Below is a small trained network, with its code and all its weights. Each question gives an input and a class and asks what happens when units are switched off, that is, made to give their printed mean instead of their output.

import numpy as np


def w(rows, s, z=0):
    codes = np.array(rows[::2]) - 128.0
    scale = np.full(codes.shape[1], s)
    scale[-1] = z or s
    return codes * scale


def norm(h):
    return h / np.sqrt((h * h).mean(-1, keepdims=True) + 1e-5)


def f(y):
    return y / 2 * (1 + np.tanh(0.7978845608 * (y + 0.044715 * y**3)))


def log_softmax(a):
    a = a - a.max(-1, keepdims=True)
    return a - np.log(np.exp(a).sum(-1, keepdims=True))


def net(x, mask):
    res = np.array(x, float).reshape(1, 6) / 4 @ E
    u = 0
    for l in range(4):
        y = f(norm(res) @ A[l][:, :-1].T + A[l][:, -1])
        res = res + np.where(mask[u : u + 3], y, B[l][:, -1]) @ B[l][:, :-1]
        u += 3
    return log_softmax(norm(res)[-1] @ U[:, :-1].T + U[:, -1])


A, B = {}, {}
E = w([
[140,64,139,135,199,69,67,164,33,166,145],'x0',
[167,100,124,117,75,2,168,125,142,174,140],'x1',
[123,191,152,62,125,122,51,111,121,87,143],'x2',
[153,60,137,105,136,148,133,186,115,92,191],'x3',
[78,124,113,110,191,157,128,167,74,144,77],'x4',
[102,119,149,153,106,145,95,72,70,76,97],'x5',
],0.0084)
A[0] = w([
[164,154,124,131,179,130,24,131,186,38,165,2],'L0N0',
[67,189,45,94,73,216,149,148,149,93,153,194],'L0N1',
[151,124,253,117,135,144,102,226,28,47,189,174],'L0N2',
],0.0055,0.0038)
B[0] = w([
[166,63,170,91,31,86,228,159,229,125,109,152],'L0N0',
[41,12,141,23,137,78,97,136,85,102,75,253],'L0N1',
[187,118,66,94,143,168,174,1,204,184,45,248],'L0N2',
],0.0089,0.0048)
A[1] = w([
[123,54,134,181,1,23,182,84,223,158,133,58],'L1N0',
[131,106,216,102,71,85,180,115,119,163,210,8],'L1N1',
[125,65,107,142,95,81,137,85,154,149,55,52],'L1N2',
],0.0055,0.0017)
B[1] = w([
[183,124,157,153,58,114,89,200,3,80,124,254],'L1N0',
[108,91,90,145,95,183,189,206,33,107,113,146],'L1N1',
[160,234,253,141,164,88,200,247,155,26,203,199],'L1N2',
],0.0079,0.0049)
A[2] = w([
[107,137,67,144,46,99,130,126,132,100,252,51],'L2N0',
[160,116,2,155,134,131,52,92,146,82,165,10],'L2N1',
[102,211,135,85,97,95,32,142,117,143,120,237],'L2N2',
],0.006,0.0012)
B[2] = w([
[129,154,100,77,153,133,8,158,110,86,77,170],'L2N0',
[115,47,137,119,104,100,135,150,130,53,163,99],'L2N1',
[204,111,155,80,160,218,98,105,138,103,100,255],'L2N2',
],0.012,0.0025)
A[3] = w([
[146,178,228,107,138,185,94,7,125,2,226,91],'L3N0',
[114,133,32,15,168,227,100,114,112,83,95,252],'L3N1',
[196,218,129,180,172,139,112,151,86,175,57,115],'L3N2',
],0.0054,0.0025)
B[3] = w([
[135,132,123,117,149,127,102,109,124,163,184,184],'L3N0',
[88,150,251,65,123,154,70,70,143,121,110,254],'L3N1',
[44,76,125,133,98,139,94,194,117,137,125,159],'L3N2',
],0.014,0.0083)
U = w([
[56,117,87,196,191,111,152,246,100,236,110,101],'0',
[238,120,110,95,169,110,140,84,160,186,166,93],'1',
[235,136,150,113,14,99,108,254,70,100,105,143],'2',
[69,140,220,37,147,170,37,102,156,139,59,235],'3',
[77,176,102,130,111,134,173,184,160,109,99,4],'4',
],0.0082,0.0026)

Each question gives the input, the list of numbers given to net, and the class t.
The units are the neurons (one row each of A and B). Each row of codes is followed by its name. A weight is (code - 128) times the scale printed after its matrix; where a second scale follows, it is the last column's (A, B and U).
mask holds one flag per neuron, layer by layer. A switched-off neuron (its flag False) gives its mean, the last column of its row in B, instead of its output. The means were averaged over made-up inputs and are rounded, as every weight is.
A unit's drop is (log p(t) with every unit on - log p(t) with that unit switched off) / (log p(t) with every unit on - log p(t) with every unit switched off).
The circuit of an input: a set's keep is (log p(t) with only the set's units on - log p(t) with every unit switched off) / (log p(t) with every unit on - log p(t) with every unit switched off). Starting from all 12 units, units are removed one at a time, each time the one whose removal leaves the highest keep (on an exact tie, the one counted first), for as long as the keep stays at least 0.8.
units of the circuit, in order: the units of the circuit, biggest drop first
k most important neurons: the k neurons with the biggest drops, biggest first
top k neurons in layer l: the k neurons of layer l with the biggest drops, biggest first
drop when u is switched off: that unit's drop, to one decimal
input [4,-1,-5,-3,-2,0], class 0: units of the circuit, in order => [L3N1]
input [8,-5,-1,3,-6,2], class 1: 2 most important neurons => [L3N1 L0N1]
input [5,4,-5,7,6,6], class 0: units of the circuit, in order => [L3N1 L2N2]
input [3,-4,-4,-8,-7,2], class 0: units of the circuit, in order => [L3N1 L3N2 L0N1]
input [5,-7,0,-1,-7,4], class 1: 2 most important neurons => [L3N1 L0N0]
input [4,-7,0,3,-6,-4], class 1: 2 most important neurons => [L0N2 L0N0]
input [-8,5,-5,-7,-6,7], class 2: 2 most important neurons => [L1N0 L3N1]
input [-4,-6,-8,1,-5,-4], class 4: 4 most important neurons => [L2N2 L3N1 L2N0 L3N0]
input [-8,3,-4,-2,0,7], class 2: units of the circuit, in order => [L3N1 L1N0]
input [4,3,7,8,0,-2], class 1: 2 most important neurons => [L0N2 L0N1]
input [-4,0,-4,5,-6,5], class 2: 2 most important neurons => [L1N0 L3N1]
input [3,7,-2,-8,7,6], class 0: top 2 neurons in layer 3 => [L3N1 L3N2]
input [-1,-6,-8,-8,0,-2], class 0: top 2 neurons in layer 2 => [L2N2 L2N0]
input [-6,-1,-3,6,-8,1], class 2: units of the circuit, in order => [L1N0]
input [7,-2,-6,-5,-7,-1], class 0: top 2 neurons in layer 0 => [L0N0 L0N1]
input [6,6,1,-7,3,-5], class 0: 2 most important neurons => [L3N1 L3N2]
input [-8,8,6,8,-4,-2], class 2: 3 most important neurons => [L1N0 L1N1 L3N1]
input [-7,1,-2,8,-7,6], class 2: 3 most important neurons => [L1N0 L3N1 L2N2]
input [6,-1,-3,1,-3,8], class 1: drop when L0N2 is switched off => 0.1
input [-5,2,-7,5,8,8], class 4: drop when L3N1 is switched off => 0.6
input [-6,2,-6,1,2,0], class 2: drop when L1N0 is switched off => 0.1
